Below are the code and all the weights of a small trained network. Each question names an input and a class and asks about switching units off, where a switched-off unit gives its printed mean instead of its output.

import numpy as np


def w(rows, s, z=0):
    codes = np.array(rows[::2]) - 128.0
    scale = np.full(codes.shape[1], s)
    scale[-1] = z or s
    return codes * scale


def f(y):
    return np.maximum(y, 0)


def log_softmax(a):
    a = a - a.max(-1, keepdims=True)
    return a - np.log(np.exp(a).sum(-1, keepdims=True))


def net(x, mask):
    res = np.array(x, float).reshape(1, 5) / 4 @ E
    y = f(res @ A[0][:, :-1].T + A[0][:, -1])
    res = res + np.where(mask, y, B[0][:, -1]) @ B[0][:, :-1]
    return log_softmax(res[-1] @ U[:, :-1].T + U[:, -1])


A, B = {}, {}
E = w([
[235,203,19,160,201,169,147,64,134,155,33],'x0',
[60,163,126,175,229,59,7,150,61,19,131],'x1',
[39,177,172,99,154,109,223,16,130,5,145],'x2',
[190,182,185,179,66,2,103,193,165,188,74],'x3',
[193,48,204,222,190,49,179,144,218,134,83],'x4',
],0.0073)
A[0] = w([
[197,77,185,134,93,38,190,113,186,181,2,175],'n1',
[121,200,33,118,166,171,104,132,81,104,102,181],'n2',
[74,191,83,207,236,90,42,84,81,80,62,206],'n3',
[236,148,51,167,49,130,206,123,207,234,46,170],'n4',
[147,67,138,197,146,70,109,194,124,201,168,138],'n5',
[186,137,123,178,131,114,143,105,140,229,70,152],'n6',
[152,205,122,162,120,96,198,90,245,193,73,152],'n7',
[99,189,185,33,102,98,48,164,57,86,174,144],'n8',
[47,108,160,80,46,130,193,112,113,82,215,223],'n9',
[116,134,180,161,97,23,78,180,105,95,188,182],'n10',
[98,32,128,92,139,230,161,77,129,112,171,153],'n11',
[144,202,26,104,145,167,107,130,54,137,160,150],'n12',
[58,166,175,180,141,93,24,213,78,93,159,183],'n13',
[207,45,168,221,107,63,84,172,224,191,75,198],'n14',
[127,206,104,206,217,3,134,100,119,83,30,147],'n15',
[185,69,144,51,94,137,225,95,165,187,82,163],'n16',
[28,138,189,49,78,98,146,110,119,74,237,173],'n17',
[145,76,153,205,169,124,67,218,110,145,90,140],'n18',
[73,194,49,112,203,155,114,31,58,85,129,255],'n19',
[126,113,53,54,107,239,95,130,100,204,163,201],'n20',
[161,104,124,53,184,229,182,76,136,131,154,171],'n21',
],0.0063,0.004)
B[0] = w([
[110,184,153,226,193,155,128,207,105,119,161,218],'n1',
[141,162,90,135,91,134,160,96,124,133,29,204],'n2',
[190,116,184,113,97,81,188,91,139,119,90,239],'n3',
[149,182,166,138,126,177,99,173,19,164,162,234],'n4',
[146,66,96,163,124,98,97,199,157,157,127,186],'n5',
[193,165,153,137,95,115,97,171,109,139,171,189],'n6',
[165,199,177,152,182,177,126,128,116,100,172,197],'n7',
[82,156,132,120,104,83,158,78,153,220,144,197],'n8',
[15,123,98,87,157,118,127,115,122,105,195,224],'n9',
[85,116,120,135,143,44,148,172,238,194,112,198],'n10',
[128,74,129,110,148,183,126,86,118,75,163,208],'n11',
[160,158,80,155,132,139,98,51,135,151,43,199],'n12',
[112,125,142,126,124,96,137,106,197,173,124,213],'n13',
[220,90,121,231,142,171,92,245,144,171,122,236],'n14',
[205,142,172,109,124,68,204,162,148,87,133,224],'n15',
[111,158,149,130,121,184,108,153,99,95,171,200],'n16',
[56,125,128,81,141,89,136,115,147,136,219,227],'n17',
[172,54,119,141,105,97,143,147,159,161,72,187],'n18',
[179,130,115,80,66,109,161,17,146,109,91,255],'n19',
[101,124,61,126,90,169,1,57,75,135,88,218],'n20',
[121,128,115,95,112,220,88,96,71,56,133,203],'n21',
],0.0072,0.012)
U = w([
[150,255,191,179,155,184,117,156,79,120,165,133],'0',
[67,64,125,65,137,183,121,77,94,11,196,133],'1',
[161,6,140,201,162,113,109,182,186,154,98,161],'2',
[121,153,53,111,111,167,87,54,99,111,46,178],'3',
[69,134,132,171,176,92,148,184,168,82,148,6],'4',
[44,139,137,65,115,81,128,97,152,185,169,125],'5',
[193,152,178,100,123,90,200,84,147,50,94,174],'6',
[168,94,92,144,103,151,87,180,57,165,120,61],'7',
],0.0082,0.0013)

Each question gives the input, the list of numbers given to net, and the class t.
The units are the neurons (one row each of A and B). Each row of codes is followed by its name. A weight is (code - 128) times the scale printed after its matrix; where a second scale follows, it is the last column's (A, B and U).
mask holds one flag per neuron, in row order. A switched-off neuron (its flag False) gives its mean, the last column of its row in B, instead of its output. The means were averaged over made-up inputs and are rounded, as every weight is.
A unit's drop is (log p(t) with every unit on - log p(t) with that unit switched off) / (log p(t) with every unit on - log p(t) with every unit switched off).
The circuit of an input: a set's keep is (log p(t) with only the set's units on - log p(t) with every unit switched off) / (log p(t) with every unit on - log p(t) with every unit switched off). Starting from the 12 units with the biggest drops (on a tie, the unit counted first), units are removed one at a time, each time the one whose removal leaves the highest keep (on an exact tie, the one counted first), for as long as the keep stays at least 0.8.
units of the circuit, in order: the units of the circuit, biggest drop first
k most important neurons: the k neurons with the biggest drops, biggest first
drop of u: that unit's drop, to one decimal
input [1,-8,0,-6,-6], class 1: units of the circuit, in order	(n11)
input [-1,3,-1,-1,-7], class 3: units of the circuit, in order	(n12, n20)
input [-5,-4,1,-4,7], class 1: units of the circuit, in order	(n11, n9, n16)
input [-4,4,1,-5,-4], class 5: 2 most important neurons	(n8, n13)
input [4,0,6,0,7], class 0: units of the circuit, in order	(n1, n7)
input [0,-1,-7,-8,1], class 3: units of the circuit, in order	(n20, n14)
input [2,1,4,5,2], class 0: 2 most important neurons	(n19, n1)
input [-5,0,3,7,2], class 4: units of the circuit, in order	(n20, n19)
input [0,4,7,5,7], class 2: units of the circuit, in order	(n14, n10)
input [5,7,-5,-4,1], class 6: units of the circuit, in order	(n3, n15)
input [2,7,7,-8,-8], class 3: 2 most important neurons	(n12, n2)
input [6,7,7,-3,-7], class 6: 2 most important neurons	(n3, n15)
input [-1,8,-2,0,-8], class 3: 3 most important neurons	(n12, n2, n19)
input [3,8,-6,5,-7], class 3: units of the circuit, in order	(n12)
input [-1,2,3,-1,-6], class 5: 2 most important neurons	(n17, n8)
input [-2,5,0,-7,7], class 6: 2 most important neurons	(n14, n3)
input [-5,-1,-4,-8,6], class 1: 2 most important neurons	(n11, n10)
input [2,4,-1,-3,0], class 6: 2 most important neurons	(n3, n20)
input [0,-5,6,0,2], class 1: 2 most important neurons	(n14, n9)
input [-3,0,5,8,4], class 2: units of the circuit, in order	(n14)
input [-4,2,5,2,3], class 5: 2 most important neurons	(n14, n17)
input [-2,4,6,-2,-6], class 5: 2 most important neurons	(n8, n17)
input [3,-4,-6,4,8], class 0: 3 most important neurons	(n4, n1, n7)
input [1,7,0,-5,-7], class 3: drop of n8	0.0
input [1,-5,1,-7,-1], class 1: drop of n11	0.1
input [0,-7,-4,-6,4], class 0: drop of n4	0.1
